(in the rows, 128 means zero)
Each row is followed by its class.
[145 114 108 170 111 114  99  64 147 149 165 162 115  94 132 112 151 156
 176 161 110 139 118 117 108 116 122 128 131 123 114 110 142 125 147 113
 122] | gule
[151 140 145 135 133 107 112  86 151  74 167 147 141 192 149 171 128 156
 138 171 155 154 113 100  81 135 146 141 116 162 140 127 104  96 143 122
 156] | zuzuk
[186 160 149  74 119 116 147 149 118  73 126 113 164 203 125 134 133 125
 105 116 141 109  91 125 132 121 148 110 123 139 184 128 144 125 121 119
 174] | sibo
[120 151 130  99 158 116 109 128 107 106  80 131 158 182  99 138 171 146
  79 167 120 117 122 135 107 152 149 135 116 134 160 116 128 185 153 119
 157] | zuzuk
[148 173 114 165 110 111 137 134 132 142 184  92 114 114 116 138 121 118
 145 112 161  94 116 167 167 142 135 116 146 116  95  99 173 100 108 104
 123] | bof
[150 148 109 125 158 106 117 122 106 126 124 116 137 135 113 143 158 129
 131 143 136  94 123 115 117 140 151 136 138 121 144 111 133 130 141 127
 130] | gule
[ 56  80 168  90 110 180 130 171 139 140  63 159 119 102 138  98  93 118
  95 120  98 180 141 116 126 107 106 123 104 141 133 168  94 189 131 148
 121] | fuvot
[ 91 126 122 154 133 136 121 132 155 156 155 105 108  60 115 114 104 121
 126 126 123 141 137 134 128 135 113 129 139 132  86 108 125 127 136 114
  92] | Sukot
[184 124 120 148 143 120 117  68 141 115 189 127 133 128 152 153 122 133
 165 132 139 138 110  73  89 113 139 131 139 133 141 116 104  67 137 139
 117] | ruv
[ 91 119 153 129 122 132 111  65 148 117 109 197 123 148 149 138 132 158
 143 182  97 182 151 100  92  96 125 135 115 168 111 148  97 157 151 150
 125] | Noba
[ 40 146 151 128 141 155 137 179 146 138 112 100 110 124 120 150  77 121
  94 109 151 151 155 152 158 142 126 138 114 146  89 142  97 127 122 143
  91] | ruv
[ 80 149 124 152  74 118 146 170 142 162 141 116 102 101 123 131 114 126
 152 118 158 129 159 184 177 139 118 120 142 129  96 145 159 124  94 116
 118] | Moga
[ 60 164 117 175  75 111 122 150 144 170 139 134 112 119 100 126 139 144
 142 152 141 119 152 214 174 158 119 123 135 126  70 126 176 166 115  94
 122] | bof
[144 116 135 113 149 147 118 127 129 118 106 120 125 109 130 124 122 123
 105 125 120 137 114 100 104 122 134 140 115 134 141 115 109 137 144 131
 130] | Moga
[ 84 115 143  98 132 144 135 169 132 130  82 131 124 119 127 137 103 119
 104 114 117 153 147 134 139 129 126 130 114 127 126 149 108 151 133 138
 125] | Sukot
[168 174 122 176 119  90 119  85 150 115 214 119 137 158 135 171 130 140
 169 149 174 119 113 126 119 146 149 124 137 146  96  98 145  62 125 108
 133] | bof
[154 133 121 132 137 134 132 134 126 127 162  89 113  72 128 112 110 110
 132 105 134 104 101 107 132 115 131 125 146 123 130 103 136 110 124 125
 109] | gule
[118 144 106 128 136 109 136 133 108 152 121 115 123  95 118 137 137 117
 145 126 127 107 156 129 140 130 135 120 160 116 108 132 137 130 120 133
 108] | Sukot
[129  71 106 142 111 149 121 109 126 177 123 125  90   4 147  99 107 107
 153 104  86 135 135  98 111  97 104 131 156  96 123 135 105 126 126 147
  85] | lesim
[188 122 137 110 120 126 147 127 125 104 148 116 126 136 153 143  93 110
 141  91 140 134 103  98 132  96 133 116 133 119 156 139 118  68 110 140
 139] | sibo
[ 89 169 124 135 146 105 137 141 126 133 128 119 130 147 113 174 128 128
 133 144 159 121 169 141 140 148 147 127 140 144  89 138 124 120 126 135
 107] | Sukot
[121  95 104 144 113 129 105  91 118 164 106 161 118  93 130 116 152 138
 159 149  88 138 140 121 106 115 118 131 139 108 144 135 118 160 140 140
 124] | ruv
[ 94 150 135 121 110 130 146 208 126 136 126  86 122 120 111 146 108 105
 105 105 148 113 142 173 169 145 128 122 134 126 147 131 142 145 104 123
 133] | Noba
[151 106 117 114 154 132 121 137 106 133 107 110 134 101 131 142 131 104
 121 116 121 113 130  96  95 128 136 137 144 114 156 131  99 130 133 148
 123] | lesim
[161 169 116 130 106  98 144 153 120 137 154 102 142 148 114 139 154 125
 142 116 162  96 126 162 166 145 142 110 131 121 145 113 177 114 107 109
 150] | Moga
[ 88 169  90 138 138 121 147 202  79 201 107  84 111  76 100 147 146  97
 130 104 159  68 175 175 177 152 132 121 180  83 110 144 154 140  94 131
 103] | fuvot
[ 88 150 124 143 170 130 111 156 128 140 106  92 128 118  92 149 126 123
  88 142 134 120 135 140 118 156 134 144 123 138 100 110 108 148 146 121
 108] | sibo
[ 85 125  93 165 162 119 122 129  94 196  99 118  99  67 107 171 141 109
 146 128 133 114 186 132 134 142 137 135 158 101  95 141 114 134 139 150
  82] | beni
[ 62 139 131 144 127 148 126 177 141 148 123  84  99  77 102 118 100 121
  82 117 136 133 131 168 163 147 115 132 124 125  95 116 136 156 123 111
 103] | zuzuk
[ 78 118 139 112 103 151 137 139 129 149 101 138 117 102 134 110 109 125
 125 116 111 148 143 135 155 107 115 117 131 131 119 155 119 152 118 146
 109] | ruv
[ 61  91 134 134  97 163 128 148 136 188  95 135 101  32 126  87  99 111
 120 103  91 159 144 137 150 110  99 117 141 111  90 146 123 168 125 137
  91] | bof
[ 70 127 131 140 128 143 118 158 132 160 103 116 127  98  94 111 131 129
 103 129 114 130 139 169 145 149 118 127 120 123 117 116 138 185 145 110
 117] | beni
[202  99  91 129 127 105 111  60 100 145 134 165 137 120 144 146 176 129
 173 141 105 120 127  88  93 107 136 126 150  97 174 129 128 115 142 146
 137] | lesim
[ 96  70 161  90  99 186 127 188 134 134  73 129 121  80 130  67  88 107
  83  97  88 153 106 123 129 109 104 120 111 115 166 142 113 191 127 125
 135] | fuvot
[ 90 130 156  94 136 136 132 131 121 112  76 156 144 172 125 146 130 137
 111 143 124 147 149 127 123 121 143 125 112 149 138 155 106 171 145 144
 137] | beni
[133 149 134 133 131 118 139 128 125 126 144 122 121 144 139 170 108 119
 141 115 159 132 135 125 135 130 144 126 135 131 108 137 123  91 119 141
 124] | bof
[233  91 107  96 146 102 126  83  80 118 105 165 156 141 154 141 183 116
 167 124  90 120 123  43  79  91 145 127 145  95 225 144 107 116 131 171
 176] | Noba
[141 126 138 152  70 119 125  98 166 127 173 157 122 123 147 111 123 150
 164 141 134 155 119 137 139 109 118 119 115 140 120 124 150 109 117 107
 139] | Moga
[ 69 110 147 145 112 142 109  87 154 140 107 188 100 117 143 124 121 158
 138 171  88 186 159 126 114 103 114 135 106 157  88 144 107 165 149 141
 113] | Noba
[ 93 118 140 135 102 143 109 140 152 130 117 144 111 115 121 104 120 145
 115 143 111 144 110 155 143 129 120 134  94 132 119 118 143 171 147 104
 136] | gule
[136 117 134 106 115 115 136 134 133 108 128 150 132 153 149 149 120 133
 151 132 133 143 142 123 125 123 133 124 126 133 143 154 116 114 121 134
 146] | Sukot
[169 124 143 120 105 136 125 133 144 114 163 128 140 140 134 124 116 127
 127 122 136 138  93 121 127 118 131 112 113 130 167 110 145 125 131 107
 148] | fuvot
[112 133 124 135 115 127 135 150 118 146 124 117 123 108 128 142 115 114
 138 115 140 122 138 141 133 136 129 125 150 115 120 143 129 127 112 134
 123] | bof
[159 111 145 102  97 133 138 109 136 109 148 158 135 152 166 138 109 135
 153 115 123 163 120  98 129  96 132 113 113 134 161 154 116  96 121 147
 140] | ruv
[182 144 112 159 122 109 108 107 131 116 169 107 142 141 113 128 144 129
 137 143 141  92  83 143 107 153 138 134 136 120 154  75 147 118 133  97
 158] | bof
[174 136 130 104 135 128 129 161 108 109 113 105 154 157 109 127 145 113
 101 108 131  93  95 151 143 142 143 121 116 109 188 104 153 151 133 103
 172] | beni
[122 107 117  80 133 132 153 201  92 147  78 100 127  91 125 140 116  88
 116  81 122 113 152 125 145 130 131 118 154  95 171 160 118 142 113 151
 128] | Sukot
[152 121 129 121 175 134 114 106 110 112 114 114 142 123 117 132 137 119
 112 136 120 112 115  88  84 128 146 138 138 134 149 108 101 141 156 131
 127] | beni
[ 90 123 132 132 139 131 135 141 134 145 135 110 108  87 137 162  98 115
 124 114 145 161 158 105 127 125 129 126 147 129 103 153 101 104 123 152
  91] | zuzuk
[165 146 129 133 125 121 136 123 131 117 157 112 121 127 141 144 126 124
 142 121 153 119 118 122 134 125 138 126 129 136 130 116 138  95 119 125
 135] | Moga
[153 120 156 107 107 151 130 158 145  94 138 100 139 125 134 102  95 112
 100 102 130 126  74 131 126 129 124 124 119 131 157 111 130 132 120 108
 158] | bof
[131 166 125 152 102 111 144 151 138 135 176 105 112 124 130 156 111 118
 147 115 159 115 134 162 172 131 131 119 135 131 120 119 160  95 101 116
 127] | Noba
[157 142 160  92 169 123 115 119 126  73 118 148 166 224 142 181 139 137
 110 165 152 139 122  82  65 140 163 137 105 162 174 131  81 123 154 143
 166] | fuvot
[ 66 134  92 172  87 125 147 187 125 223 116  94  86  18  94  99 128 101
 150  88 131 114 169 195 195 138 101 116 163  90  76 141 185 158  90 112
  87] | Moga
[156 123 112 125 110 116 122 123 113 142 129 130 141 134 121 127 152 130
 142 122 114 117 117 133 138 130 132 118 128 105 175 122 147 138 130 125
 143] | ruv
[134 159  71 168 137  86 134 125  91 182 148  98 104  84 110 166 159 122
 164 123 154  91 164 151 160 146 137 122 176  87 103 130 160  99 105 130
 104] | zuzuk
[ 91 124 125 114 119 141 135 148 107 170  90 142 116  87 125 121 131 114
 130 124 115 130 159 127 149 111 124 111 148 119 115 154 132 165 118 143
 103] | fuvot
[126 179 115 218 115  86 120  62 146 135 229 127 112 119 130 163 136 152
 194 162 173 110 141 140 147 123 140 134 160 145  58 109 147  68 118 104
 103] | beni
[169 107 106 147  99 113 114  91 122 156 136 153 125  95 129 111 165 136
 162 141 104 128 124 121 115 116 125 122 137 108 155 119 153 141 136 118
 138] | Moga
[146 170 128 150 115  94 115  82 147 100 167 145 142 185 126 152 155 155
 148 175 146 118 119 149 117 134 144 135 121 155 113 106 145 121 132 108
 145] | lesim
[ 71 182 104 155 140 114 149 215 116 182 147  48 114  82  82 158 108  93
 107  97 174  92 164 180 178 163 131 119 164 117  80 120 152 118 103 121
  79] | sibo
[ 55 162 145 140 104 133 129 176 159 133 146 100 116 122 105 138 104 135
  90 131 156 146 138 177 167 157 123 124 116 147  96 123 145 146 122 103
 114] | zuzuk
[112 116 160 108 103 145 131 139 151 112 125 150 136 147 139 133 104 135
 124 121 129 165 126 136 138 117 125 115 101 142 143 143 124 143 135 123
 140] | beni
[ 70 138 136 113 140 152 129 195 122 149  83  89 125 116  97 128 113 110
  75 104 127 119 136 164 163 150 129 131 116 124 131 125 123 171 132 126
 116] | ruv
[110 166 121 128 146 116 144 171 117 135 136  75 129 109 103 129 125 112
 110 113 147  87 138 153 160 150 137 124 147 126 107 113 144 128 115 117
 114] | Sukot
[121 111 156 118 142 150 110 102 156  91 128 138 121 134 144 131 105 144
  97 147 118 172 105  95  94 119 127 141 102 150 130 122  92 131 154 128
 132] | zuzuk
[158 150 152 130 128 109 119  96 151  82 166 148 158 211 133 166 139 150
 139 157 155 142 113 124 105 138 151 124 102 158 153 114 128 115 150 114
 162] | beni
[122 120 128 139 133 128 120 103 136 135 126 145 112 115 135 143 117 136
 140 139 114 155 138 109 112 111 124 133 127 138 105 136 105 118 140 141
 111] | sibo
[161  99 129  87 169 129 118 127  87 116  61 147 147 159 132 163 150 117
 107 132  98 133 135  82  87 120 151 139 118 114 206 141  90 153 155 163
 154] | Noba
[155 112 138  95 150 140 116 103 120  99 106 134 141 132 135 126 131 123
 107 135 110 132 110  81  86 111 138 135 121 136 159 125  99 148 148 145
 133] | lesim
[209 150  93 169 117  90 133  89 117 148 207 106 127 108 137 152 144 116
 187 114 155  93 112 119 133 130 141 112 168 103 127 100 160  58 111 122
 128] | bof
[165 146 127 136 119 116 131 149 128 112 161  97 142 144 117 144 130 119
 133 118 155  97 108 151 135 147 140 119 133 124 163 106 149 120 123 103
 154] | beni
[136 113 133 134 139 129 105  88 145 112 145 137 130 126 130 126 132 146
 115 153 118 157 109 100  90 128 128 135 122 137 138 114 112 129 152 120
 131] | zuzuk
[171 144  88 143 146  94 138 126  85 161 131 114 123 112 126 175 160 109
 164 116 135  91 155 118 136 129 147 127 163  97 152 131 142 102 117 148
 126] | Noba
[105  87 132  70 156 152 131 152  87 144  36 144 127  96 134 126 124 107
 106 110  97 137 149  77 110 105 138 129 136 111 161 171  87 167 145 173
 112] | gule
[138 117 147 103 119 139 127 122 133 108 111 140 137 130 134 104 122 124
 113 131 101 138 110 108 117 104 126 126 121 139 162 122 122 153 130 131
 145] | Noba
[ 50 150 119 159 132 126 138 170 133 169 138  93  94  73 123 174  94 107
 136 116 165 130 185 150 151 145 127 134 155 137  58 151 108 108 105 148
  71] | lesim
[190  83 110 125 138 136 134 129  99 139 130 108 124  69 145 127 119  91
 154  86 117 107 116  88 104 106 128 123 168  86 184 132 109 103 121 146
 129] | beni
